In the rows, 128 means zero.
Known rows:
[120 120 128 130 125  59 168 154 142 134 143 120 104  82 140 141 131  97
 112 141 159 122 135 105 155 106 141 155 125 158 135 119 154 149 119 103
 154 142 109  99 155]: Q_533
[110 124 131 123 126 120 145 155 134 127 148 112 135 137 152 122 132  91
 124 150 138 131 117 114 150 142 128 130 129 148 138 129 147 153 102 130
 148 162 105 116 118]: Q_525
[194 130 130 133 124  84 145  97 123 118 135 135  94 122 143 125 115 136
 144 143 133 140 114 127 137 140 131 136 144 118 144 127 127 148 154 121
 134 105 124 115 132]: Q_656
[153 141 136 101 124 110 136 149 123 162 108 105 167  99 118 131 147 143
  93 119 109 139 131 127 154 171 127 157 140 150  92 190 116 108 172 132
 130 133 132 108 139]: Q_281
[185 137 132 113 117  94 144  70 118 139 138 127 134 142 180 115 129 136
 126 109 111 138 136 157 137 210 113 133 148 146 119 147 117 143 136 130
 108  87 149 122 124]: Q_367
[190 131 134 125 129 120 146  91 123 112 146 133 106 156 159 117 116 122
 155 138 122 147 114 145 131 162 123 116 152 121 141 141 127 161 148 139
 132 125 123 116 129]: Q_421
[ 85 129 110 141 114 241 118 117 126 146 108 144 142 145  88 164 118 170
 144 157 116  99 110  96 143 120 134 134  91 128 112 157  99  27 214 152
 135 123 155 146 102]: Q_448
[ 74 112 107 143 104 233 129  87 128 112 135 144 125 173 120 154 126 135
 158 150 119  91 132 107 126 171 117  94 109 140 113 140 111  70 156 160
 126 107 168 172  99]: Q_52
[115 123 115 137 136  83 151 123 129 166 121 138 113  74 109 151 118 160
 131 121 140  99 163 111 112  77 134 144  92 128 115 103 136 106 124 141
 104  77 175 148 152]: Q_371
[177 137 124 130 140 133 139  92 130 165 124 146 131 161 162 126  99 176
 162 106 123 117 138 141 119 107 134 122 126 139 103 118 126  88 150 154
 109  66 180 120 125]: Q_697
[ 89 120 130 132 150 148 152 156 149 139 134 134 136 136 100 130 132 134
 154 124 132 124 142 120 107  81 132 100 112 130 102 141 148  93 118 161
 133 141 147 132 136]: Q_851
[147 144 133 123 116  82 146 121 102 152 151 121 134  68 110 110 125 126
 133 144 113 145 120 140 123 174 125 145 142 143 148 116 114 147  97 124
 118  91 127 147 126]: Q_79
[154 144 135 128 117  96 145 131 105 141 152 125 125  66 111 103 121 118
 136 150 118 149 113 145 123 161 135 141 140 131 156 112 123 156  98 133
 125  98 121 145 125]: Q_316
[131 144 136 126 121  97 158 129 110 121 159 126 121  91 105 101 118 107
 138 157 126 153 118 133 119 150 129 136 140 132 161 118 125 160 109 141
 125 109 117 144 128]: Q_854
[140 146 131 117 109 102 152 127 101 158 159 118 141  66 119 111 126 118
 118 140 114 141 128 145 125 184 123 146 143 144 145 116 115 144  96 130
 119  88 137 152 128]: Q_710
[109 143 147 105 120  80  69 107 136  41 106  94 111 177 115  89 130  73
 111 129 142 126 144 152  99 171  83 136 188  83 151  84 136 209  94  95
 102 149  97 117 128]: Q_924
[123 145 136  99 114  69  52 104 128  77  90  97 125 154 130  98 134 105
  77 102 135 122 153 156 111 168  91 156 169 104 138  80 128 197  95  78
  87 122 115 116 133]: Q_331
[137 142 137 106 119  78  53 110 130  67  90 106 114 155 125  99 127 103
  97 113 144 129 139 151 109 154 101 152 179  89 146  87 129 200  98  78
  95 139 105 102 129]: Q_767

Facts:
Q_409 -δ-> Q_349; Q_409 -δ-> Q_125; Q_409 -δ-> Q_463
Q_683 -δ-> Q_635; Q_683 -δ-> Q_924; Q_710 -δ-> Q_851
Q_710 -δ-> Q_734; Q_826 -δ-> Q_358; Q_272 -δ-> Q_146
Q_455 -δ-> Q_739; Q_455 -δ-> Q_97; Q_367 -δ-> Q_305
Q_367 -δ-> Q_283; Q_367 -δ-> Q_421; Q_367 -δ-> Q_391
Q_367 -δ-> Q_488; Q_204 -δ-> Q_268; Q_204 -δ-> Q_300
Q_593 -δ-> Q_816; Q_79 -δ-> Q_655; Q_951 -δ-> Q_701
Q_691 -δ-> Q_501; Q_778 -δ-> Q_633; Q_778 -δ-> Q_989
Q_52 -δ-> Q_635; Q_371 -δ-> Q_939; Q_371 -δ-> Q_816
Q_717 -δ-> Q_929; Q_596 -δ-> Q_146; Q_596 -δ-> Q_989
Q_596 -δ-> Q_65; Q_808 -δ-> Q_714; Q_808 -δ-> Q_268
Q_808 -δ-> Q_2; Q_808 -δ-> Q_574; Q_808 -δ-> Q_40
Q_925 -δ-> Q_521; Q_925 -δ-> Q_29; Q_402 -δ-> Q_167
Q_402 -δ-> Q_930; Q_264 -δ-> Q_349; Q_264 -δ-> Q_939
Q_264 -δ-> Q_533; Q_264 -δ-> Q_309; Q_459 -δ-> Q_914
Q_331 -δ-> Q_854; Q_331 -δ-> Q_882; Q_879 -δ-> Q_37
Q_879 -δ-> Q_525; Q_585 -δ-> Q_445; Q_659 -δ-> Q_866
Q_659 -δ-> Q_97; Q_659 -δ-> Q_65; Q_195 -δ-> Q_382
Q_281 -δ-> Q_285; Q_281 -δ-> Q_972; Q_281 -δ-> Q_208
Q_281 -δ-> Q_40; Q_214 -δ-> Q_989; Q_758 -δ-> Q_660
Q_758 -δ-> Q_968; Q_758 -δ-> Q_97; Q_448 -δ-> Q_574
Q_118 -δ-> Q_635; Q_118 -δ-> Q_297; Q_676 -δ-> Q_739
Q_676 -δ-> Q_989; Q_676 -δ-> Q_896; Q_414 -δ-> Q_125
Q_414 -δ-> Q_656; Q_414 -δ-> Q_995; Q_587 -δ-> Q_521
Q_587 -δ-> Q_19; Q_587 -δ-> Q_285; Q_587 -δ-> Q_995
Q_697 -δ-> Q_391; Q_697 -δ-> Q_995; Q_313 -δ-> Q_792
Q_313 -δ-> Q_952; Q_955 -δ-> Q_268; Q_739 -Ξ-> vonevus
Q_409 -Ξ-> kaplus; Q_683 -Ξ-> kaplus; Q_710 -Ξ-> vonevus
Q_826 -Ξ-> vonevus; Q_283 -Ξ-> vonevus; Q_272 -Ξ-> zakem
Q_525 -Ξ-> brike; Q_455 -Ξ-> brike; Q_80 -Ξ-> kaplus
Q_97 -Ξ-> zakem; Q_995 -Ξ-> brike; Q_367 -Ξ-> brike
Q_633 -Ξ-> stirel; Q_816 -Ξ-> stirel; Q_929 -Ξ-> kaplus
Q_463 -Ξ-> brike; Q_204 -Ξ-> stirel; Q_792 -Ξ-> brike
Q_593 -Ξ-> kaplus; Q_40 -Ξ-> zakem; Q_989 -Ξ-> zakem
Q_767 -Ξ-> zakem; Q_79 -Ξ-> vonevus; Q_285 -Ξ-> brike
Q_501 -Ξ-> trasitral; Q_951 -Ξ-> vonevus; Q_521 -Ξ-> stirel
Q_851 -Ξ-> stirel; Q_635 -Ξ-> stirel; Q_305 -Ξ-> vonevus
Q_382 -Ξ-> trasitral; Q_391 -Ξ-> zakem; Q_691 -Ξ-> vonevus
Q_866 -Ξ-> brike; Q_309 -Ξ-> trasitral; Q_698 -Ξ-> brike
Q_930 -Ξ-> zakem; Q_778 -Ξ-> kaplus; Q_52 -Ξ-> kaplus
Q_208 -Ξ-> brike; Q_714 -Ξ-> zakem; Q_349 -Ξ-> brike
Q_371 -Ξ-> stirel; Q_924 -Ξ-> zakem; Q_146 -Ξ-> zakem
Q_574 -Ξ-> stirel; Q_656 -Ξ-> brike; Q_717 -Ξ-> stirel
Q_596 -Ξ-> kaplus; Q_808 -Ξ-> trasitral; Q_445 -Ξ-> brike
Q_268 -Ξ-> trasitral; Q_925 -Ξ-> zakem; Q_29 -Ξ-> stirel
Q_952 -Ξ-> stirel; Q_882 -Ξ-> trasitral; Q_701 -Ξ-> stirel
Q_421 -Ξ-> brike; Q_972 -Ξ-> stirel; Q_37 -Ξ-> kaplus
Q_402 -Ξ-> vonevus; Q_488 -Ξ-> vonevus; Q_264 -Ξ-> brike
Q_459 -Ξ-> trasitral; Q_331 -Ξ-> zakem; Q_879 -Ξ-> trasitral
Q_734 -Ξ-> brike; Q_167 -Ξ-> vonevus; Q_854 -Ξ-> vonevus
Q_585 -Ξ-> brike; Q_659 -Ξ-> kaplus; Q_914 -Ξ-> kaplus
Q_195 -Ξ-> stirel; Q_281 -Ξ-> brike; Q_610 -Ξ-> stirel
Q_533 -Ξ-> brike; Q_214 -Ξ-> brike; Q_316 -Ξ-> vonevus
Q_297 -Ξ-> kaplus; Q_968 -Ξ-> vonevus; Q_758 -Ξ-> vonevus
Q_448 -Ξ-> kaplus; Q_118 -Ξ-> vonevus; Q_676 -Ξ-> brike
Q_660 -Ξ-> vonevus; Q_414 -Ξ-> brike; Q_587 -Ξ-> zakem
Q_125 -Ξ-> zakem; Q_19 -Ξ-> kaplus; Q_655 -Ξ-> kaplus
Q_2 -Ξ-> brike; Q_65 -Ξ-> kaplus; Q_300 -Ξ-> vonevus
Q_697 -Ξ-> stirel; Q_313 -Ξ-> stirel; Q_955 -Ξ-> trasitral
Q_896 -Ξ-> zakem; Q_939 -Ξ-> kaplus; Q_358 -Ξ-> brike

Rows:
No name comes twice in this set of rows, the named rows included.
[163 119 115 151 138 114 170  82 136 119 125 146  85 156 109 153 151 125
 122 145 149 108 130  95 140 100 135 138  94 101 146  92 145 107 149 115
 128 124 138 124 177]	Q_309
[ 69 110 111 155 114 228 121 103 133  98 144 151 104 174 110 156 122 123
 178 166 125 101 119 102 120 142 119  87 103 128 125 144 114  75 177 162
 135 125 154 166 102]	Q_297
[ 71 117 136 129 153 162 162 153 152 113 148 128 128 147  91 123 132 107
 180 135 133 120 146 120 100  92 121  86 122 137 109 126 156 117  98 172
 135 158 144 137 136]	Q_635
[126 133 146  99 128  60  65 130 134  48  99  99 105 151 116  99 132  86
 103 113 142 126 146 151 100 157  90 138 177  80 135  94 139 214 101  92
 102 157  91 109 131]	Q_930
[121 120 137 130 144 230 148 158 149 121 114 123 172 174 102 147 146 109
 138 154 137 126 101 105 161  71 144 144 107 124 115 129 157  61 149 139
 158 189 107  86 153]	Q_268
[115 129 117 155 139 113 149 120 137 116 133 153  95 129  93 139 116 152
 162 142 153 109 132 103 103  48 140 124 103 115 143  70 140  93 120 140
 125 109 149 133 142]	Q_816
[123 123 134 114 127  92 152 144 125 135 132 114 138  94 126 130 158 108
 104 127 119 134 142 127 142 174 120 135 134 148 112 163 128 158 122 124
 127 141 128 129 141]	Q_585
[119 145 148 110 121 120 156 199 126 151 156 104 168  63 106 106 122 102
 131 160 125 155 105 124 147 112 141 164 149 165 130 139 131 143 108 135
 157 147 101 112 124]	Q_300
[146 117 116 152 128 199 120  94 135 124 122 157  97 177 132 163  96 174
 173 141 122 112 109 104 141  93 140 100 113 128 104 164 104  61 225 163
 144 114 158 129 101]	Q_19

Now the same objects, written a new way:
Known rows:
[138  97 149 157 108 114 130 159 125 130 128 104 137 153  89  74 117 163
 126 173 152 166 100 144 167 125 173 127]: Q_596
[141  97 172 168 144 121 137 138 125 157 127 114 147 164  90  78 126 161
 130 176 148 160 100 150 183 124 187 142]: Q_297
[146 101 161 158 127 109 125 147 128 143 117 113 142 167  86  87 120 153
 132 170 153 160  94 143 177 131 186 132]: Q_80
[105 124 156 142 126 131  88 150 159 171 122 115 127 149 134 110 110 106
 144 154 127 149  78 178 213 104 131 140]: Q_952
[ 95 126 145 150 112 130  83 150 159 167 120 116 129 140 128 104 121 107
 143 145 135 149  78 175 206 101 129 138]: Q_313
[149 127 157 161 126 114  93 149 150 162  98  89 165 185 103 114 147 107
 130 200 137 173 145 153 189 104 115 128]: Q_930
[124 139 170 150 163 132 133 146 155 145  97  63 165 156 110  89 111 100
 123 159 175 186  73 169 174 142 124 115]: Q_358
[118 116 161 136 145 131  91 159 156 156  79  83 189 150 145  99 134 160
 122 156 148 136  93 115 190 102 141 107]: Q_826
[ 94 125 160 151 145 119 124 144 164 152  91  70 164 146 108  69 127  94
 113 155 179 208  76 152 163 149 132 102]: Q_264
[ 90 134 137 156 107 131  79 140 152 160 129 114 134 137 141 102 122  99
 141 167 138 144  72 171 208 110 143 126]: Q_204
[112 134 151 153 137 137 136 155 152 133 108  52 158 140 111  75 113 110
 114 161 178 191  80 165 160 138 113 107]: Q_676
[151 102 166 153 133 109 127 149 129 144 116 115 142 171  87  90 116 152
 135 172 152 160  94 146 178 130 185 135]: Q_914
[124 137 179 154 163 139 140 143 169 162  88  57 144 153 114  95 107  97
 117 166 175 176  85 161 170 166 134 108]: Q_995
[120 134 173 149 153 150 134 132 149 147  85  53 161 143 102  93 105  89
 123 165 171 177  81 156 175 162 129 124]: Q_421
[115 111 153 135 131 136  95 167 154 147  89  73 185 142 149  91 130 166
 116 163 145 138  99 115 184 101 132 101]: Q_758
[103 134 154 153 123 131  90 147 167 176 127 112 115 147 146 111 113 105
 139 168 135 136  80 175 208 117 143 125]: Q_972
[105 124 157 142 126 131  89 150 160 171 122 115 126 148 134 110 109 106
 144 154 128 148  78 177 214 104 131 140]: Q_851
[138  97 149 157 108 114 129 158 125 130 126 104 136 155  88  74 117 162
 127 172 153 166 100 142 167 125 173 128]: Q_659

Rows:
No name comes twice in this set of rows, the named rows included.
[143 126 153 165 120 115  94 148 150 162  99  88 164 180 101 108 152 106
 127 201 139 175 147 150 187 105 116 125]	Q_767
[134 132 146 183 105 115  95 150 167 170  94  84 146 170 103 110 162 109
 121 194 153 163 155 146 171 119 122 109]	Q_587
[103 118 152 138 116 138  94 156 157 167 134 105 120 141 142 100 102 111
 137 167 122 152  85 176 210 105 123 136]	Q_633
[126  90 160 159 116 101 120 148 142 152 109 119 134 158  86  76 129 148
 125 165 157 173 100 132 167 140 193 122]	Q_409
[147 121 153 156 116 121 103 157 148 156 112  77 157 179 110 104 139 113
 123 214 132 177 152 152 187 105 107 124]	Q_896
[105 128 159 152 124 134  95 154 175 183 120 111 109 145 138 112 112 109
 139 155 132 139  87 178 206 116 136 130]	Q_29
[123 150 166 159 160 132 135 145 162 150 100  60 152 157 121  94 114 100
 120 170 184 174  75 169 170 154 136 101]	Q_208
[108 125 173 142 162 123 130 144 164 156  94  70 161 157 116  78 114  93
 116 166 171 205  75 155 172 152 132 108]	Q_533
[ 98 123 152 147 119 133  88 148 161 172 123 113 126 141 134 104 113 105
 141 155 129 149  80 174 210 106 132 138]	Q_610
[116 133 175 153 160 134 137 144 169 159  90  60 149 153 112  89 113  97
 116 162 175 184  83 160 168 160 131 107]	Q_656
[110 151 152 172 143 130 128 144 162 145  99  60 155 145 115  86 127 101
 118 159 193 175  75 164 160 150 134  94]	Q_281
[131  92 159 153 122 101 119 146 133 145 113 120 144 165  87  76 124 147
 129 170 152 176  94 135 173 132 191 128]	Q_593
[127 147 172 159 163 134 138 146 167 157  98  58 145 157 120  96 112 101
 119 168 183 172  80 167 169 160 136 100]	Q_285
[ 89 120 151 156 104 142  87 141 167 176 110 107 115 125 126 107 118 101
 138 151 133 140  88 164 201 126 138 136]	Q_697
[139 131 149 179 112 114  96 152 165 170  95  86 149 174 102 112 160 111
 123 193 150 165 153 149 174 112 118 112]	Q_925

Now the same objects, written a new way:
Known rows:
[101 163 156 110 161 113 112 179 143 141 124 165 143 148 159 119 129  97
 195 189  99 166 166 132 177 177 159]: Q_574
[169 144 125  63  91 114 140 140  81 184 164 128  70 103  95 171  69 158
 124 116  95 133  89  75  88 122 139]: Q_683
[120  74 179  85 169 134 123 110 135 107 129 101 137  61 166 142  88  86
 136 114 144  86 124 135  71 140  37]: Q_587
[ 79  94 159 119 143 146 151  96 103 103 104 123 118  92 118 118  87 115
 145 147 153 135 120 155  95 134  92]: Q_767
[101 147 154 116 159  82 121 159 147 124 139 193 131 144 126 144 125 133
 158 121 132 157 156 133 146 163 133]: Q_610
[150 141  97 117 134 112 195 128 162 213 127 120 116 107 133 155  69 150
  73 102 101 126 132 113  71 113 151]: Q_659
[158  92  94 165 116 153 143 113 128 116 122 120 143 136 158 154 181 150
 156 123 136 156  90 114 216  78  80]: Q_421
[106 108  63 152 132 145 174 160 145 146 114 131 141 114 138 163 159  96
  95  80 155 114 110 126 151  71 143]: Q_214
[163 123 128 137 129 119 114 124 117  82 146 131 123 114 110 121 185 139
  78 110 107 127 105 168  66 185 152]: Q_710
[ 95 103 158 107 151 176 125 108 110 118 101  84 143  87 153  95  86  65
 182 203 130 128 145 149 128 151 106]: Q_40
[121 159 126  89 127  89  95 149  87 142 160 214 100 147  61 151 110 107
 204 155 159 161 148  94 170 161 133]: Q_635
[171 137  61 178 131 129 134  94 140 144 127 137 143 139  74 105 166  96
  91 155 155 120 151 170  94 174 164]: Q_739
[ 98 181 143 164 119  92  87 115 133 103 127 123 120 193 121  57 103 155
 136 155 121  52 109 110 114  71 112]: Q_309
[ 78  95 122 130 163 133 184  99 129 131  96 135 123  80 120 128  81  94
 123 136 161 117 115 161  70 124  94]: Q_272
[ 72  87 171 108 148 138 155 106 106  86 109 127 114  80 134 129  91 129
 124 118 141 134 104 161  73 136  94]: Q_331
[153 143 103 113 128 116 187 126 159 208 130 118 111 111 130 151  69 157
  75 106  98 133 133 112  81 114 156]: Q_778
[149 101 136 127 124 132 118 168 154 115 128  99 135 112 175 167 178 119
 114  68 149  83  97  93 154  72  77]: Q_414
[149 137 148 107  93 145 137 100 119 170 126  96 115 138 119 128  74 189
 108 126 100 165 158 112 125 127 161]: Q_37

Rows:
No name comes twice in this set of rows, the named rows included.
[ 93 160 105 144 141 144  87 117 106 116 152 117 152 166 157  46  96 106
 166 197  45  97 118 130 155 103 156]	Q_268
[108 113  61 166 120 158 160 139 138 151 106 126 149 130 119 146 154 101
 113  99 171 124 135 121 180  75 151]	Q_866
[ 82  98 108 146 154 143 179  79 127 144  89 133 131  97 100 113  76  87
 138 160 178 124 143 157  92 122 102]	Q_896
[ 82 140 117 132 144 103 104 109 111  86 174 150 134 146 139  88  94 160
 101  90  61  84 101 138 102  90 128]	Q_879
[157 178 180 130  75 119 137 127 147 178  84  73  90 169 115 113  89 191
 121 168 144 125 144  89 115 103 143]	Q_939
[170 132 116 146 122 125 106 114 121  98 140 126 129 129 100 112 178 126
  97 140 122 127 122 159  87 179 152]	Q_316
[ 93 158 162  98 173  88 135 202 148 131 138 181 125 125 180 140 137 107
 169 151  77 152 125 137 133 173 149]	Q_204
[ 88 152 117 116 168 120 108 162 124 108 171 124 140 122 198  80 100 100
 132 144   7  67  76 132  98 103 141]	Q_808
[ 90 141 169 108 160  76 127 168 143 114 146 198 126 138 140 154 127 147
 136  90 116 157 145 136 126 169 139]	Q_313
[ 82 108 158 111 146 174 145 117 104 114  92  93 132  91 157  98  90  74
 177 212 116 134 122 157 117 146 118]	Q_714
[185 137 101 105 110 108 101 135  74 107 177 151  85  99  63 147 175  99
 115 131 121 109  66 126  68 180 140]	Q_118

The same objects again, as new rows of numbers:
Known rows:
[132  82 152 172 132 147 132 111 108 123 174 164 169 147  86 130 170 172
 160 154 177 186 106  96 117 120 127 138 191]: Q_367
[106  76 137 174 128 164 131 130 128 101 166 180 174 142  85 111 147 148
 158 134 177 183 131 108 132 126 121 128 185]: Q_421
[148 146 122 171 109 142 135 160 137 175 106 134 121  77  91 132  84 128
 160 107  77  95 138  76 106 136 149 109 180]: Q_305
[ 89 100 133 177 100 182 149 136 124  79 166 161 174 140  96 109 143 138
 150 131 170 183 126 124 139 115  93 130 139]: Q_995
[164 156 129 163 105 131 145 156 111 164 119  88 118  75 110 175  81 131
 139 107  81  86 128  89 101 125 150 151 159]: Q_826
[ 73 137  97 119 134  98  98  73 134 176 158 159  80 151 169 177 116 135
 148 111 142  88 106 124 156 117 142 161  99]: Q_331
[ 95 125  97  85 122 101 138  83 170 137 138  95 138  99 114 108 162  82
 117 180  85 171 202 120 107 132 151 125  91]: Q_882
[166 157 128 162 105 131 142 156 109 165 119  88 117  75 112 176  84 132
 139 108  82  86 127  90  98 123 150 153 161]: Q_691
[ 96 121  96  86 118 101 134  86 166 137 139  96 136 100 113 107 169  81
 117 179  83 169 202 120 108 133 149 122  93]: Q_501
[122  92 136 169 101 141  92 117 100  73 150 148 171 134 108 110 139 146
 152 122 183 177 137 173 115 102 116 156 172]: Q_866
[148 162 173  77 159 102 137 159 163 151 144 147 133 140 125 129  82 157
 103 126 148 149 151 176 144 154 107  74  87]: Q_914
[143 131  98 101 193 145 161 128 145  77  61 130 132 149 156 111 159  95
 131 122 130  97  91 103 119 150 145 137 111]: Q_952
[113 107 118 175 120 150 136 133  78  91 165 132 177 146 106 113 131 118
 124 133 172 177 146 160 158 111 114 152 167]: Q_533
[158 161 173  75 133  97  85 159 156 132 112 137 107 134 140 110  84 163
 125 118 158 156 156 184 127 153  84  73  93]: Q_65
[155 155 192  70 167 101 123 156 155 170 171 109  94 134 107 133  93 123
  68 138 146 127 106 182 120 155  89  74 109]: Q_683
[ 97 106 131 174 104 172 146 131 105  83 170 146 173 143 101 111 142 139
 145 133 172 183 122 134 139 111 100 140 151]: Q_656
[ 73  90 110 115  88 104  88 102 134 169 118 181  90 150 165 152 141 131
 121 111 115  81 120 121 166 114 134 133  90]: Q_714
[116 141 101 133 180 173 164 142 154  72  62 119 108 149 162 106 173  99
 135 124 104 102  88  89 118 147 127 112  92]: Q_521

Rows:
No name comes twice in this set of rows, the named rows included.
[ 72 143  90 159 112 103  99 119 127 177 145 161  96 151 172 117 109 105
 151 111 110  92 115 114 167 115 117 122  93]	Q_125
[143  91 114  88 172 159 160 142 135  75  57 153 139 148 152 109 182 105
  99 124 103  86  93  96 146 149 139 117 111]	Q_574
[156 160 178  74 156 101 133 159 159 156 150 138 123 142 126 133  87 163
  99 129 145 151 140 174 141 154 106  72  90]	Q_80
[105 108 113 173 117 156 138 139  80  90 164 136 179 148 106 109 129 115
 126 131 171 179 144 156 157 113 104 145 164]	Q_349
[ 72 100 106 131  84 112  96 106 144 163 118 180  88 148 166 142 137 129
 125 109 112  81 117 119 167 114 128 130  86]	Q_40
[ 71 117  95 152 123 105  89 119 160 179 144 185  82 150 151 120 115 122
 162 110 117  96 115  89 163 128 128 109 106]	Q_391
[111  66 166 168  86 174 135 121 103  76 153 173 177 135  96 128 166 154
 106 128 174 156 137 150 153 113 123 149 152]	Q_2
[175 157 131 158  91 112 105 156  95 159 109  81  93  75 124 161  91 150
 152 106  83  89 122  95  80 105 148 150 175]	Q_758
[ 72 105 101 132 133 105  77  91 149 178 160 164  73 148 151 128 105  78
 117 108 139  80 100 152 157 127 125 141 111]	Q_924
[138 115 127 173 124 133 138 118  68 107 172 102 177 150 111 130 159 145
 122 151 173 181 120 150 148 103 122 160 179]	Q_264

